In the rows, 128 means zero.
Here are made-up objects, facts about them, and rows of numbers that follow some of those facts. Name the object behind each unnamed row.

Some rows with their names:
[104  52 140 146 116 147  80  63  88 166  87 119 115 146 166 140 163 149
 154 160 165 138  89 128 141 113 158 121 126]: voplal
[119 115 135 114 162 148 134  95 135 141 182 141 117 127 141  98 134 138
 143 161 115  90 108 142 186 100 126 123  79]: flatamu
[ 93 116 114 144 141 133 137 112 124 146 154 132 165  91 110 126 122 112
 100 131  94 143 113 127 140  99 131 115  84]: tapla
[115  95 105 136 181 129 134 111 149 140 149 142 154 107 103 108 130 128
 117 173  99 130  96 124 122 113 145 113  87]: tapleklak
[136 116 144 122 100 123 114 125 172 117  88 105 137 113 143 134 124 107
  79 155 147 179 132 143 141 128  99 153  81]: trenas
[142 105 124 131 151 140 153 158 137 135 169 139 131 113 131  92 130 156
 145 145  94  74 113  90 171 135 109  95 113]: stiston
[ 93 115 109 147 155 122 139 108 143 143 144 140 156  98 109 119 114 111
 131 147 107 122 128 138 137 113 128 112  95]: drimon
[157 107 134 120 133 109 106 135 193 107  93 116 125 120 134 123 137 136
  84 187 145 176 110 131 121 135 139 151  90]: sebo
[162 117 165 103 102 138 123 143 179 104 118  99 112 127 156 113 142 149
  87 159 146 137 127 137 166 134  96 146  98]: drabus
[114 128 110 145 145 122 161 125 127 139 146 108 154 117  99 121 107  93
 133 115 105 130 129 128 128 124 115  94  93]: tizir
[145 115 136 129 108 116 104 129 185 117  93 127 127 105 147 124 133 118
  91 183 158 155 131 138 144 139 102 162  92]: tizozo
[130   8 135 114 104 166 101 121  83 106 119  72 156 162 136 123 183 184
 155 160 177 105  95 116 159 132 118 112 164]: plomum
[ 95 105 107 144 155 134 134 111 149 150 151 142 157  97 118 115 126 120
 128 162 114 119 109 131 148 114 133 122  90]: ralor
[ 86 113  92 159 136 112 133 123 116 110 168 114 186 100  79 136 133 127
  91 124  98 131 153 130 144 120 148 124 115]: vinam
[101 124 130 146 153 126 161 122 140 130 146 110 160 117  92 123 109 111
 135 138 107 127 136 149 132 121 125  94 107]: zarel
[137 134 164 144  89 106 138 158 171 102  89  94 139 113 122 149 130 144
  73 149 129 170 174 129 135 151 122 134 132]: megu
[ 93 104 108 148 160 132 131 110 143 148 153 141 153  98 109 118 122 115
 126 161 108 119 111 127 143 117 127 117  85]: vapli
[ 95 105 107 148 160 134 135 115 143 145 148 145 160 104 120 114 125 114
 129 160 110 114 110 131 140 115 130 118  90]: saplam
[ 95 101 108 145 156 130 132 115 143 144 153 148 154 103 113 114 125 116
 127 159 111 120 113 137 140 113 132 121  87]: tikam
[138  74 109 161 111 122 115  88  79 144  85  90 123 156 114 152 173  99
 157 148 183 141 116 148 104 132 187 131 131]: stomon
[114  72 134 170  90 123 108 117  59 143  91  87 154 130 116 165 179 140
 106 108 133 167 124 107 113 124 187 113 161]: trofezi

There are 3 kinds of fact about the objects: β, ξ, ρ.
β: refers to; ξ: hangs directly under; ρ: is of sort
baklir β:draveli, balik ξ:pimasker ρ:a
balik ξ:fenon ρ:a
banur β:buvigos, besem, kiduk, velenem ξ:flenu ρ:b
bebre ξ:voplal ρ:a
befuni ξ:vaskek ρ:a
besem ξ:traplel ρ:b
bezim β:bruskegel ξ:velenem ρ:b
biklepel β:flizal, bruskegel ξ:fovo ρ:b
braflan ξ:migril ρ:a
bridruk β:tople, velenem ξ:futritrok ρ:b
briklas ξ:flenu ρ:a
briresko ξ:futritrok ρ:a
brobru β:drunedri, grutegu, plokas ξ:pimasker ρ:b
bruskegel ξ:mora ρ:a
buvigos ξ:vopeda ρ:b
darugri β:droplel, stigrodra, plapibra, dronol ξ:gruna ρ:a
debrer β:stazo, noduten ξ:gregrol ρ:a
dedral ξ:sestodrek ρ:a
dilu β:tizir, treflo ξ:vopeda ρ:a
domun ξ:mora ρ:a
dople ξ:traplel ρ:a
drabus β:trostur, gruno ξ:klesan ρ:b
dratan β:grutegu, kozom, zimam ξ:traplel ρ:b
draveli ξ:migril ρ:a
dregrum β:vubo, grutegu, kozom, loflo ξ:liflas ρ:a
drimon ξ:fluzom ρ:a
dronol ξ:grutegu ρ:b
droplel ξ:traplel ρ:b
drorul β:traplel, stigrodra, fuvezak ξ:mora ρ:a
drotam ξ:porel ρ:b
drukal ξ:pimasker ρ:a
drunedri ξ:vopeda ρ:a
drusta ξ:lutugam ρ:a
fabromin β:stomon, droplel, grosak ξ:velenem ρ:b
fenon β:fosisi, zarel, treflo ξ:gruna
fibi β:stigrodra, drusta, drestis ξ:migril ρ:b
flaplupar ξ:vopeda ρ:a
flatamu β:lebiklek, traplel, briresko, skedror, fuvezak ξ:drestis ρ:a
flenu ξ:leki
flifeska β:nevek ξ:fenon ρ:a
flimak β:pliplemor ξ:klesan ρ:b
flizal ξ:porel ρ:a
floplan ξ:gregrol ρ:b
fluflak ξ:vaskek ρ:a
flufoten β:mogris, fostes, kegin, leplostar, drestis, klogru, gruno ξ:drestis ρ:b
fluzom ξ:migril
fosisi ξ:stomon ρ:b
fostes ξ:vaskek ρ:a
fotorel ξ:traplel ρ:a
fovo β:fostes, stiko, zarel, rarus, fuvezak, mepovas ξ:trofezi
fuvezak ξ:lutugam ρ:a
gazel β:buvigos, klegifo, vufubre ξ:vaskek ρ:a
gitro β:droplel, floplan ξ:grutegu ρ:a
gorapon ξ:stomon ρ:b
gostusker ξ:futritrok ρ:a
grare β:lume, stuzu, treflo, tavum ξ:tutril ρ:a
grefen β:trotras, stenem ξ:fenim ρ:b
greflase β:besem ξ:drestis ρ:b
gregrol ξ:porel
gresker β:trozir, stifasem, vumopas, floplan ξ:grutegu ρ:a
gretra ξ:fenon ρ:b
grinogras ξ:fluzom ρ:b
grobotru ξ:lebiklek ρ:a
grosak ξ:plomum ρ:b
grudise β:stutru ξ:skoritrin ρ:a
grufupo β:muton, saklo, braflan ξ:grutegu ρ:b
gruna β:briresko, vinam
gruno ξ:mora ρ:b
gruram β:tizir, skedror, gretra, gruno ξ:leki ρ:a
grusok ξ:drestis ρ:b
grutegu ξ:gruna
gubrus β:fadimul, gorapon, rofizo ξ:voplal ρ:b
gutrel β:stifasem, vaskek, balik, braflan ξ:klibo ρ:b
kegin ξ:migril ρ:b
kiduk ξ:gruna
klapos β:stiko, skeploga ξ:plomum ρ:b
klebril ξ:klibo ρ:a
klegifo ξ:leki ρ:b
klegral β:stifasem, vumopas, pliplemor, megu, vaskek, trostur ξ:trofezi ρ:a
klesan β:mora ξ:vopeda
klibo ξ:gruna
klinugum ξ:velenem ρ:b
klobus β:mogris, grutegu, klebril, trofezi, vinam ξ:voplal ρ:a
klogru ξ:velenem ρ:a
kodruk ξ:skoritrin ρ:b
kogrigil β:stebur, rofizo ξ:drestis ρ:a
konogum β:pustor, leplostar, besem, tapla ξ:grutegu ρ:a
kozom ξ:vaskek ρ:a
kugruk β:trozir, sudem ξ:stomon ρ:b
lebiklek ξ:futritrok
lebrufle β:balik ξ:fleflu ρ:a
leki β:tutril, velenem, nezu
leplostar ξ:fluzom ρ:a
liflas ξ:fadimul
lobun ξ:voplal ρ:a
loflo ξ:fenon ρ:a
lume ξ:trofezi ρ:a
lutugam ξ:drestis
luvu ξ:gregrol ρ:a
megu ξ:skuda ρ:b
mepovas ξ:drestis ρ:b
migril β:buvigos
mogris ξ:futritrok ρ:b
mora ξ:futritrok
morik ξ:trofezi ρ:b
munor β:stiko ξ:traplel ρ:a
musu ξ:fenon ρ:b
muton ξ:trofezi ρ:b
nevek ξ:pimasker ρ:b
nezu ξ:fleflu ρ:a
nidem ξ:mora ρ:b
noduten ξ:voplal ρ:a
numak β:kegin, floplan, klogru ξ:lebiklek ρ:b
nuvur ξ:fovo ρ:b
pibi ξ:fluzom ρ:b
pimasker β:skoplum ξ:futritrok
plapibra ξ:grutegu ρ:b
pliplemor ξ:skoritrin ρ:a
plokas ξ:tutril ρ:b
plomum β:tribrun, dedral, fleflu, flizal, vaskek ξ:porel
pozin β:stikik ξ:vopeda ρ:a
puplak ξ:traplel ρ:b
pustor ξ:velenem ρ:a
puzum ξ:kiduk ρ:a
ralor ξ:sestodrek ρ:a
rarus ξ:mora ρ:b
rofizo ξ:fleflu ρ:a
saklo ξ:flenu ρ:a
saplam ξ:velenem ρ:a
sebo ξ:grutegu ρ:b
sestodrek β:stomon, stigrodra ξ:stomon
setrek ξ:skoritrin ρ:a
siles ξ:mora ρ:a
skatras β:liflas, gruno ξ:grutegu ρ:b
skedror ξ:leki ρ:b
skeploga ξ:lebiklek ρ:b
skeregrom β:fostes, flizal, tople, gruno ξ:grutegu ρ:b
skikle β:sudem, treflo ξ:tutril ρ:b
skitol ξ:fovo ρ:b
skoplum ξ:fovo ρ:b
skoritrin β:zimam ξ:porel
skuda β:drimon, briresko, drukal ξ:stomon
skuplu ξ:flenu ρ:b
stadrem β:trenas, noduten ξ:porel ρ:b
stazo ξ:pimasker ρ:a
stebur ξ:vaskek ρ:a
steko β:pustor, fadimul, grutegu, suskis ξ:fluzom ρ:b
stelo β:gorapon, stostin, braflan, bebre ξ:vopeda ρ:b
stenem ξ:fenim ρ:a
steteden β:lume, mora, zutis ξ:tutril ρ:a
stifasem ξ:gruna ρ:a
stigrodra ξ:gruna ρ:b
stikik ξ:skuda ρ:a
stiko ξ:vopeda ρ:b
stiston β:stifasem, nidem, stuzu, megu, rarus ξ:flenu ρ:a
stostin ξ:migril ρ:a
stutru ξ:mora ρ:b
stuzu ξ:flenu ρ:b
sudem ξ:fleflu ρ:b
suskis ξ:leki ρ:b
tapla ξ:fadimul ρ:a
tapleklak ξ:fenon ρ:a
tavum ξ:klesan ρ:a
tefes β:buvigos, skoplum ξ:fleflu
terin β:drukal, fluflak ξ:fleflu ρ:a
tikam ξ:vopeda ρ:a
tizir ξ:leki ρ:a
tizozo ξ:migril ρ:b
toflam β:tribrun, stiko, tutril ξ:fleflu
toku β:loflo, suskis ξ:fluzom ρ:b
tolok β:vubo, megu, trofezi ξ:mora ρ:b
tople ξ:stomon ρ:a
toplin ξ:vaskek ρ:a
traskeplo ξ:flenu ρ:a
tratol β:braflan, futritrok ξ:plomum ρ:a
tredak β:toplin, stostin, mepovas ξ:kiduk ρ:a
treflo ξ:stomon ρ:a
trenas ξ:fleflu ρ:b
trestas ξ:porel ρ:a
tribrun ξ:drestis ρ:a
trostur ξ:stomon ρ:b
trotras ξ:flenu ρ:a
trozir ξ:lutugam ρ:b
trugrin ξ:lutugam ρ:a
trupoge β:buvigos, noduten, gretra ξ:plomum ρ:b
tufler ξ:leki ρ:b
tutril ξ:traplel
vadresos ξ:tefes ρ:b
vaflum ξ:liflas ρ:a
vapli ξ:stomon ρ:a
vaskek ξ:traplel
vebrek β:grinogras, gruno ξ:tefes ρ:b
vegro β:muton, drukal, tutril, trugrin ξ:futritrok ρ:a
veki ξ:fovo ρ:a
venuk ξ:fleflu ρ:b
veriflok β:fadimul ξ:leki ρ:b
vinam ξ:skoritrin ρ:a
visan ξ:futritrok ρ:a
vopeda β:mora, fostes, zimam, noduten
voplal β:briklas ξ:drestis
vostus ξ:lutugam ρ:b
vubo ξ:fadimul ρ:b
vufubre ξ:porel ρ:a
vugrum ξ:tefes ρ:b
vumopas ξ:migril ρ:b
vutra β:drunedri, trofezi, vinam ξ:tefes ρ:a
zados ξ:migril ρ:b
zaplak β:skuplu ξ:leki ρ:b
zarel ξ:skuda ρ:a
zeflo ξ:plomum ρ:b
zimam ξ:tefes ρ:a
zinobri ξ:vaskek ρ:b
zodriro ξ:tefes ρ:a
zutis ξ:fluzom ρ:a

Which object is each row?
No name comes twice in this set of rows, the named rows included.
[ 89 135 123 171 115 147 149 128 123 151 173 130 183  75  99 144 158 116
  92 132  70 160 118 140 138 103 153 111 120]	kozom
[131 140 150 151  82 126 117 143 166 123 113 118 142  91 138 146 165 128
  48 159 122 180 135 136 145 132 134 163 111]	plokas
[146 114  88 124 194 138 138 111 142 131 180 143 111 133 113  93 149 125
 142 189 119  84  95 139 153 116 163 138  73]	darugri
[145  44 151 113  99 169 103 101  60 144 125  85 132 150 163 128 179 162
 129 125 158 129  70 110 155 107 140 115 124]	vopeda
[150  21 133 132 107 152 106 108  86 161  84 103 143 137 166 115 158 130
 157 130 158 130  59  95 135 131 103 106 128]	leki
[ 77 102 147 145 148 124 148 102 156 140 134 127 159 108 111 123  94 130
 147 145 102 139 142 140 140 116 111  80 113]	tribrun
[ 90 127 108 169 140 115 137 123 120 141 160 135 167  92 105 138 130 127
  85 123  84 131 140 118 137 110 156 121 104]	drunedri
[156  90 135 103 106 137 109 145 181  90 109  96 136 124 144 112 144 152
  94 185 166 132 134 137 163 145  85 165 101]	klapos
[111  48 157 158  89 162 129 101 104 160  73  76 176 138 127 159 167 110
 156 147 145 192  92 146 101 127 144  94 168]	tutril
[137 125 180 105  91 111 164 145 179 125  80  60 137 111 117 157 132 107
  65 123 165 171 162 154 106 120 119 146  92]	gruno
[138 128 163 117  84 108 139 147 162 124  93  88 129  98 127 158 151 131
  54 133 148 164 151 134 124 120 133 165  96]	mogris
[ 78 106 105 173 151 115 131 118 145 157 137 148 170  84 104 130 121 119
 111 147  95 129 122 127 131 117 137 116 105]	rofizo
[174  36 141 108 140 153 110 107  93 134 108  82 123 168 136 118 182 176
 153 166 152 140  65 118 115 120 171 102 134]	fenon

Now the same objects, written a new way:
Known rows:
[162  98 161 186 114  90  99 119 114 149 130 142 101 131 124 155 111 124
 148 114 141  84 154 110 154  72  89 148  93 159 127  98 141 139 159  91
 179 152 148  96 182  55 159 123  94 194 155 136  96 188 106 143]: steteden
[140 110 140 167 132  74 119 130 129 141 119 143 119 150  98 148 128 152
 143 116 107  85 151 140 141 101  67 145 101 143 160 121 118 143 136  79
 157 141 179  85 161  75 139 140  72 162 149 151 121 144 111 177]: zutis
[141 110 138 165 129  75 119 131 128 141 119 142 120 151  98 148 126 151
 143 117 109  87 150 140 139 102  66 147 101 143 161 121 117 142 135  78
 155 142 180  85 160  73 137 139  74 163 147 151 121 145 113 179]: saplam
[135 138 181 159 109 100 115 118 166 174 197 155  69 107 161 122 124 127
 140 111  82 105 123 148 176  94  66 121 120 119 113 146  92 159 152  53
 110 138 150 110 166 105 135 113  93  90 140 167 179 127  82 153]: plokas
[148 109 145 165 146  67 119 124 120 142 120 149 118 142 104 141 136 152
 152 117 110  93 154 128 150 102  67 144  95 138 160 122 111 153 124  80
 175 135 173  90 157  71 143 133  71 165 155 141 118 144  99 179]: noduten
[188 131 160 142 127 107 115  90 115 153 196 169  72 113 189 102 126 118
 149 119 124 145 141 118 191 101  73 125 132 125 110 106  60 171 145  65
 178 145 130 139 179  80 155  73 118  75 143 122 159 156  67 107]: trupoge
[141 141 159 146 116 104 122 127 160 159 190 149  82 124 155 119 119 135
 133 113  77 113 134 154 167 114  62 121 139 111 120 141  71 153 149  55
 109 133 159 113 170 100 130 104  96  75 134 160 177 120  96 142]: kegin
[168 137 213 154 140 117  76 114 146 149 188 130  88 106 187 140 104 125
 138 111 101 100 138 134 210  91  84 105 124 105  83 117 124 163 176  68
 151 135 126 100 192  77 154  95 136  92 135 152 150 150  61 102]: dratan
[140 127 151 166  93  87 126 109 119 149 159 178 113 142 115 135 103 105
 160 153  75 101 132 135 135 101  63 122 138 110 142 157 111 164 155  81
 126 156 173  84 172  97 173 129  74 134 158 174 150 120  87 140]: traplel
[147 113 132 163 139  79 120 135 128 132 105 145 128 164  91 146 127 162
 138 118 102  93 154 150 140 110  65 138 116 146 166 110 111 145 139  81
 164 129 178  87 165  81 138 138  67 151 150 150 120 134 106 160]: fluflak
[141 143 163 149 117 103 122 122 163 162 183 155  79 126 155 119 121 137
 134 112  78 114 130 155 170 110  63 119 139 117 121 137  78 158 152  56
 114 132 156 113 170 106 132 107  91  75 138 160 177 117  86 140]: drotam
[166 140 161 146 107 121 106 115 146 150 189 141  79 128 181 125  98 118
 129 112 111 118 141 137 178 102  80 125 143 121  98 108  85 146 171  71
 137 151 142 121 190  80 143  89 129  83 132 144 155 157  90 104]: grefen
[140 110 137 165 128  75 121 132 132 140 118 142 119 151 100 147 127 152
 141 116 110  87 150 141 140 102  67 147  98 142 159 120 117 140 134  80
 157 143 181  86 161  74 137 143  76 162 146 152 120 148 110 179]: stenem
[154 131 135 145  73  98 102  86  86 105 169 143 122 143 152 115  95  88
 143 156 131 123 145 114 149 110  55 146 145  90 145 147  84 158 166  97
 187 190 158  88 176  66 181 100 136 153 146 158 145 170 116 116]: pimasker
[148 154 131 116 114 103 130 127 161 168 197 155  95 142 170 150 106 126
 135  85  73 106 136 141 154 117  76 127 151 115 102 127  79 150 135  60
  87 167 184 101 162  79 126 106 105  72 119 154 173 124  90 158]: stigrodra
[148 149 189 153 126 115  96 107 134 138 191 100  77 136 188 121  74 106
 128 138 125 105 141 142 191 107  64 131 117  95 120 115  72 126 185  71
 143 158 151 110 187  73 135  91 169  51 123 154 146 159 107 124]: tolok
[159 146 138 167  84  98 115 106 107 147 149 158 112 158 138 140  67  83
 155 135 102 100 157  97 134 100  91 126 175 110 109 127 108 154 175 112
 148 170 154  95 194  69 183 101 100 148 168 143 121 153 102  96]: fovo
[139 146 159 145 116 103 120 121 161 160 187 150  81 127 157 120 120 135
 133 111  79 113 130 154 169 111  63 121 139 114 122 138  74 156 151  57
 113 135 158 111 168 103 130 106  95  75 136 160 177 118  90 143]: tufler
[167 131 142 164  89 102 113  95  95 137 157 169 116 153 140 137  82  87
 157 147 109 110 145 111 141  96  79 127 157 118 124 123 107 159 170  99
 158 173 155  95 192  73 187 104 105 138 158 149 128 153  93  99]: leki
[170 125 156 162 101 101 104 104  95 132 161 162 123 143 140 142  84  91
 158 151 103 104 148 113 150  99  78 123 144 104 118 130 117 158 169  96
 159 167 156  89 193  66 188 107 115 138 152 154 125 152  87  99]: klesan
[187 135 125 119  89 126 104  89 146 154 206 153 107 145 184 155  97 124
 114 104 117 120 130 148 157  96  88 131 137 118  80  93  96 143 157  70
 100 174 172 120 194  68 140  88 149  76 120 141 145 164  97 123]: grufupo

Which object is each row?
No name comes twice in this set of rows, the named rows included.
[143 152 186 133 110 116  70 111 149 116 191  94  94 114 195 121 104 123
 113 110 121 108 142 137 202 111  64 130 139  79 101 138  94 153 179  75
 166 157 133  92 179  71 140  91 163 112 125 161 167 166 104 114]	brobru
[156 156 136 167  81  97 117  96 108 153 143 161 108 165 142 141  64  79
 154 130 107  99 154  95 132  96  93 127 185 117 112 121 106 158 178 117
 149 176 152  93 191  75 183 100  96 148 174 142 122 151 103  98]	toflam
[168 137 198 146 132 121  81 113 145 142 187 128  91 117 187 140 101 126
 130 113 106 105 136 143 203  96  80 112 128 108  90 112 117 157 177  68
 148 142 135 100 191  76 149  96 143  82 129 155 154 151  70 103]	steko
[175 125 166 161 115  94 100 107  91 132 163 158 125 133 143 138  88  93
 164 151  98 105 154 101 158 102  79 119 141  89 112 138 119 164 161  98
 168 156 151  90 193  58 190 101 117 142 156 145 121 152  81 100]	vopeda
[144 105 121 158  79 103  94 116 112  96 130 109 121 155 127 138 111 132
 114 121 165 100 151 140 145  98  60 171 109 144 162 104 110 124 169  90
 193 179 164  86 174  54 145 124 129 193 129 154 120 201 151 143]	baklir
[151 139 134 186 110  84 112 116 126 162 103 136  98 162 123 153  88 118
 140  90 138  80 168  92 138  81 105 145 149 163 121  85 126 142 166 117
 176 153 145  99 181  61 153 113  76 195 178 120  91 177 121 133]	munor
[181 126 137 133 105 105 105 110  94 133 175 164 141 152 153 176  77  88
 159 130  94  97 146 111 143 101  87 126 146 105 102 120 134 155 155  93
 136 195 180  72 189  44 185 111 129 132 128 155 124 155  80 113]	gruna
[140 101 128 167 112  89 122 126 128 133 122 149 118 159  96 153 126 151
 135 124 119  91 139 161 135  96  61 151  96 163 171 110 118 134 146  73
 149 153 186  85 163  82 139 146  77 158 138 163 126 149 117 173]	braflan
[135 128 165 160 129  93 133 168 144 148 209 109  79 106 144  92 100 122
 139 150  69 108 162 140 158 138  43 135 114  64 132 173  24 110 141  52
  97 105 166 136 179  70 119  89 126  60 124 149 150 135 145 148]	gruno
[172 121 174 167 111 101  95 106  97 131 158 161 125 137 139 144  87  98
 161 152  98 101 146 116 162  95  79 115 139 101 114 132 133 165 171  94
 165 157 149  84 197  69 190 110 114 139 154 156 125 148  73  95]	skoritrin
[175  82 135 179 123  94 110 155 100 127 136 136 120 128 107 142 112 135
 144 128 124  95 174 113 141  99  78 149 103 138 132 108 110 123 144  86
 172 123 155 115 195  38 157 109  97 186 144 124  86 185 134 121]	gruram

Now the same objects, written a new way:
Known rows:
[114 135 109 131 102 197 165 173  72 172  81 170 138  55 107 146 181 120
 162 126 117 124  75 157 130 147 117 130]: klibo
[126 139 139 118 159 112 115 135 126 143 149 148 164 144  95 133 156 101
 101  94 106 150 133 120 102 143 130 110]: trozir
[ 79 115 122 144 108 126  85 127 193  88 133 149 183 165 141 118 153  85
  93 162  84 161 171 106 171 166 105 131]: bridruk
[145 110 147 127 136 106 145 122 111 129 131 109  77 131 144 134  86 151
 145 139 166 123 126 115 130  97 150 127]: stenem
[151 102 142 132 143 103 142 122 116 124 124  97  88 122 152 134  95 156
 154 141 166 124 125 120 120 100 150 131]: pustor
[125 161 169  87 137 192  95 143 182  92 139 148 138 144 105 114 131  59
  54 110 112 122 199 110 127  98 108 164]: drabus
[109 103 104 164 100 113 108 113 159 108 116 112  88 179 197 104  82 149
 136 183 130 130 151 107 206 117 113 129]: vegro
[150 110 141 132 141 105 138 121 112 125 129 103  80 132 149 134  90 157
 148 136 164 121 122 122 122  93 151 129]: rofizo
[109 159  69 144  94 193 137 135 137 114 102 152 141  82 141 111 167 141
 150 137  83  98 106 172 126 178  94 143]: klesan
[100  95  98 168 151  98  68 106 188  91 100 104 213 134 187 132 221 123
 106 177  79 157 188 108 149 169 122 141]: brobru
[145 109 144 125 138 106 144 124 113 130 130 107  79 131 145 133  85 152
 147 134 163 120 123 120 126  95 150 126]: stikik
[120 132 143 103 118 133 127 143 100 198 112 135 195 115  84 147 175 102
 108 109 128 146 118 112 154 111 117 106]: stigrodra
[149 127 127 139  77 138 122 109  91 149  95  82 109 133 143 123 111 150
 133 152 182  95 128 147 195  72 112 145]: tredak
[116 143  89  86  72 128 144  97 156 167 138  80 102 147 154  97  49 184
 147 118 128  60 111 118 172  77 111  93]: munor
[153 104 142 127  81 138 117 108  71 115  97  89 107 121 139 126 106 144
 137 176 172  88 129 165 197  63  95 136]: flifeska
[142 109 147 126 129  98 147 116 117 110 143 106  78 132 132 135  79 148
 151 132 166 112 117 132 112 107 160 128]: vufubre
[ 92 173  56 106  74 207 151 141 149 165 108 166 136  97 135  98 137 146
 150 119  61  76  89 141 157 153  85 113]: fovo
[111  73 142 153 140  99 132 140 147 106 120 122  69 150 186 134  92 137
 151 173 144 153 145  91 158 107 159 128]: grobotru
[121 131 151  98 153 124 125 141 144 140 145 146 169 124  94 138 149  96
 104 102 106 145 137 109  99 133 134 114]: skedror
[128 134 140 124 164 114 111 135 122 141 145 147 169 140  99 137 162 102
 100 100 108 156 136 118 105 144 127 116]: megu
[145 127  98 130 150 118  86  83 167 106 116  68 234  90 145 125 203 149
 115 127 104 124 164 149  95 158  98 137]: dratan

Rows to name:
No name comes twice in this set of rows, the named rows included.
[106 130 111 134  90 188 166 170  75 159  86 173 141  51 100 147 181 116
 164 130 120 125  69 167 128 154 121 131]	kiduk
[174 111 107 159 137 107 106  76 133  98  96  45 131 111 192 121 135 190
 145 174 160 108 157 145 142 112 115 158]	dregrum
[116 140  90 130  71 216 132 148  64 142  85 171 140  77 115 118 177 122
 146 150  90  84  89 189 185 132  62 128]	fenon
[145 140 114 129 105 125 120  98 136 121 128  89  92 152 160 107  77 160
 130 141 149  86 137 134 160  89 119 136]	flatamu
[105 121 143 110 133 104 124 126 141 116 162 134 174 125  86 138 156 102
 115  93 112 143 128 138  85 159 139 111]	besem
[131 164 108 152 132 122  77 110 127 123 144 138 174 181 107 110 170 107
  78 105  97 134 154 146 144 154  94 128]	stelo
[ 82 109  94 170 137 174 144 180 130 119 107 209 107 110 161 127 162 115
 160 150  70 163 107 126 137 189 119 127]	futritrok
[118 114 108 145 111 142 114 103 127 111 158  74  70 161 160  94  80 159
 130  84 160  93 149 164 145  93 109 123]	grare
[ 68 119  82 117 119 201 171 166 120 155 148 165 109  75 121 114 141 142
 172  54  86 109  81 165  92 164 115  91]	tutril
[ 74 104  94 159 134 174 151 181 142 121 105 200 109  98 166 130 167 117
 164 152  68 154 104 119 133 188 131 124]	lebiklek
[146 140 120 139 106 130 114 104 129 113 128  98  74 162 157 106  80 149
 121 142 153  94 146 138 163  90 116 144]	dilu
[159 122 154 155 126 123 131 136  50 160 109 113  73 149 127 139 112 136
 128 123 193 132 119 137 166  70 136 140]	stifasem
[158 152 112 169 122 113 100  97 103 103 141 103  67 189 152 101  91 155
 114 120 152  98 141 159 155 107 115 145]	tratol
[111 170  62 149  98 194 131 134 126 127 108 162 134 101 139 106 165 142
 145 124  76  96 102 169 138 177  87 137]	skuda
[112 170  69 150 101 191 132 137 123 115 113 167 128 103 132 108 161 137
 141 120  80  97 102 176 126 179  92 141]	voplal

